Below is a small trained network, with its code and all its weights. Each question gives an input and a target symbol and asks what happens when units are switched off, that is, made to give their printed mean instead of their output.

import numpy as np


def w(rows, s, z=0):
    codes = np.array(rows[::2]) - 128.0
    scale = np.full(codes.shape[1], s)
    scale[-1] = z or s
    return codes * scale


def norm(h):
    return h / np.sqrt((h * h).mean(-1, keepdims=True) + 1e-5)


def f(y):
    return np.maximum(y, 0)


def softmax(a):
    e = np.exp(a - a.max(-1, keepdims=True))
    return e / e.sum(-1, keepdims=True)


def log_softmax(a):
    a = a - a.max(-1, keepdims=True)
    return a - np.log(np.exp(a).sum(-1, keepdims=True))


def net(x, mask):
    ids = ['αμξτφψω'.index(c) for c in x.split()]
    T = len(ids)
    res = E[ids] + P[:T]
    q, k, v = (norm(res) @ M[0].T for M in (Q, K, V))
    z = softmax(np.where(np.tri(T) > 0, q @ k.T / 3**0.5, -1e9)) @ v
    res = res + np.where(mask[0], z, O[0][:, -1]) @ O[0][:, :-1]
    y = f(norm(res) @ A[0][:, :-1].T + A[0][:, -1])
    res = res + np.where(mask[1:25], y, B[0][:, -1]) @ B[0][:, :-1]
    return log_softmax(norm(res)[-1] @ U[:, :-1].T + U[:, -1])


Q, K, V, O, A, B = {}, {}, {}, {}, {}, {}
E = w([
[72,75,238,220],'α',
[86,190,118,196],'μ',
[90,10,131,117],'ξ',
[6,96,120,154],'τ',
[187,152,112,157],'φ',
[66,113,88,84],'ψ',
[116,160,85,162],'ω',
],0.016)
P = w([
[144,178,223,107],'0',
[98,103,166,194],'1',
[119,75,129,208],'2',
[134,76,106,196],'3',
[154,82,88,179],'4',
[169,94,70,163],'5',
[174,106,40,142],'6',
[187,116,23,129],'7',
[194,129,3,117],'8',
],0.0047)
Q[0] = w([
[180,201,27,229],'h0',
[145,185,98,79],'h0',
[98,171,254,38],'h0',
],0.0085)
K[0] = w([
[145,146,17,149],'h0',
[122,150,117,108],'h0',
[135,169,253,181],'h0',
],0.013)
V[0] = w([
[56,78,235,167],'h0',
[203,28,189,108],'h0',
[137,203,170,254],'h0',
],0.0043)
O[0] = w([
[143,160,46,69,103],'h0',
[106,254,111,114,5],'h0',
[157,137,148,73,199],'h0',
],0.011,0.0011)
A[0] = w([
[122,97,129,139,237],'n0',
[119,121,137,169,146],'n1',
[137,149,69,140,119],'n2',
[168,180,103,78,252],'n3',
[152,117,128,141,83],'n4',
[134,101,112,122,139],'n5',
[133,72,136,136,157],'n6',
[100,70,100,111,129],'n7',
[137,136,198,169,216],'n8',
[179,189,107,81,147],'n9',
[196,163,122,133,124],'n10',
[136,153,120,137,174],'n11',
[154,103,96,146,187],'n12',
[159,96,130,132,176],'n13',
[77,105,136,107,244],'n14',
[128,168,137,8,115],'n15',
[138,107,164,124,121],'n16',
[95,169,130,72,168],'n17',
[111,140,121,152,44],'n18',
[117,148,53,109,164],'n19',
[125,101,154,42,146],'n20',
[144,107,127,145,40],'n21',
[99,139,166,7,103],'n22',
[115,96,124,120,103],'n23',
],0.016,0.0023)
B[0] = w([
[144,182,118,62,220],'n0',
[136,122,117,110,204],'n1',
[106,78,190,90,179],'n2',
[234,108,155,166,159],'n3',
[107,134,108,149,169],'n4',
[144,165,106,136,178],'n5',
[142,202,137,136,218],'n6',
[172,156,137,155,254],'n7',
[144,101,86,113,241],'n8',
[210,104,125,134,163],'n9',
[93,96,142,130,221],'n10',
[152,77,157,88,160],'n11',
[92,157,123,100,226],'n12',
[89,122,154,137,196],'n13',
[119,70,124,130,234],'n14',
[69,114,174,191,135],'n15',
[99,191,85,132,152],'n16',
[96,141,175,254,146],'n17',
[163,138,194,104,147],'n18',
[180,151,107,78,194],'n19',
[23,129,199,232,157],'n20',
[104,152,146,139,162],'n21',
[74,104,164,204,145],'n22',
[138,63,152,122,182],'n23',
],0.0088,0.0067)
U = w([
[17,92,163,217,170],'α',
[113,107,33,63,176],'μ',
[236,95,203,173,150],'ξ',
[118,150,178,101,63],'τ',
[133,250,102,189,220],'φ',
[120,154,194,100,67],'ψ',
[124,140,139,147,3],'ω',
],0.011,0.0046)

Each question gives the input, a string of symbols that net reads in full, and the target symbol t.
The units are the heads (3 rows each of Q, K, V and O) and the neurons (one row each of A and B). Each row of codes is followed by its name. A weight is (code - 128) times the scale printed after its matrix; where a second scale follows, it is the last column's (O, A, B and U).
mask holds one flag per unit, heads first, then neurons. A switched-off unit (its flag False) gives its mean, the last column of its rows in O or B, instead of its output. The means were averaged over made-up inputs and are rounded, as every weight is.
A unit's drop is (log p(t) with every unit on - log p(t) with that unit switched off) / (log p(t) with every unit on - log p(t) with every unit switched off).
The circuit of an input: a set's keep is (log p(t) with only the set's units on - log p(t) with every unit switched off) / (log p(t) with every unit on - log p(t) with every unit switched off). Starting from the 12 units with the biggest drops (on a tie, the unit counted first), units are removed one at a time, each time the one whose removal leaves the highest keep (on an exact tie, the one counted first), for as long as the keep stays at least 0.8.
circuit, biggest first: the units of the circuit, biggest drop first
k most important neurons: the k neurons with the biggest drops, biggest first
drop of u: that unit's drop, to one decimal
input φ φ α μ ω μ ψ, target α: circuit, biggest first	(n20)
input φ φ ω τ φ φ μ, target ξ: circuit, biggest first	(n18 h0 n6)
input ψ ψ α μ τ α τ, target μ: circuit, biggest first	(h0 n19 n20)
input τ μ ψ τ ψ φ φ, target α: 2 most important neurons	(n10 n7)
input τ τ ω α τ, target μ: circuit, biggest first	(h0 n19)
input φ φ φ μ φ φ ψ φ ξ, target α: 4 most important neurons	(n20 n23 n14 n8)
input ω μ φ φ μ μ μ, target μ: 2 most important neurons	(n7 n8)
input φ ξ ξ τ φ μ, target ξ: 2 most important neurons	(n18 n12)
input ψ μ τ ψ φ ξ, target α: 2 most important neurons	(n20 n8)
input ξ φ α φ μ ψ α, target μ: 2 most important neurons	(n8 n7)
input ψ μ ξ μ, target ψ: 3 most important neurons	(n18 n2 n7)
input ω ψ φ, target φ: 3 most important neurons	(n14 n23 n6)
input τ μ ψ μ, target α: drop of n7	1.3
input ξ ψ ξ ξ, target μ: drop of h0	2.9
input τ τ ψ, target α: drop of n22	0.2
input ξ ξ μ, target ψ: most important neuron	(n2)
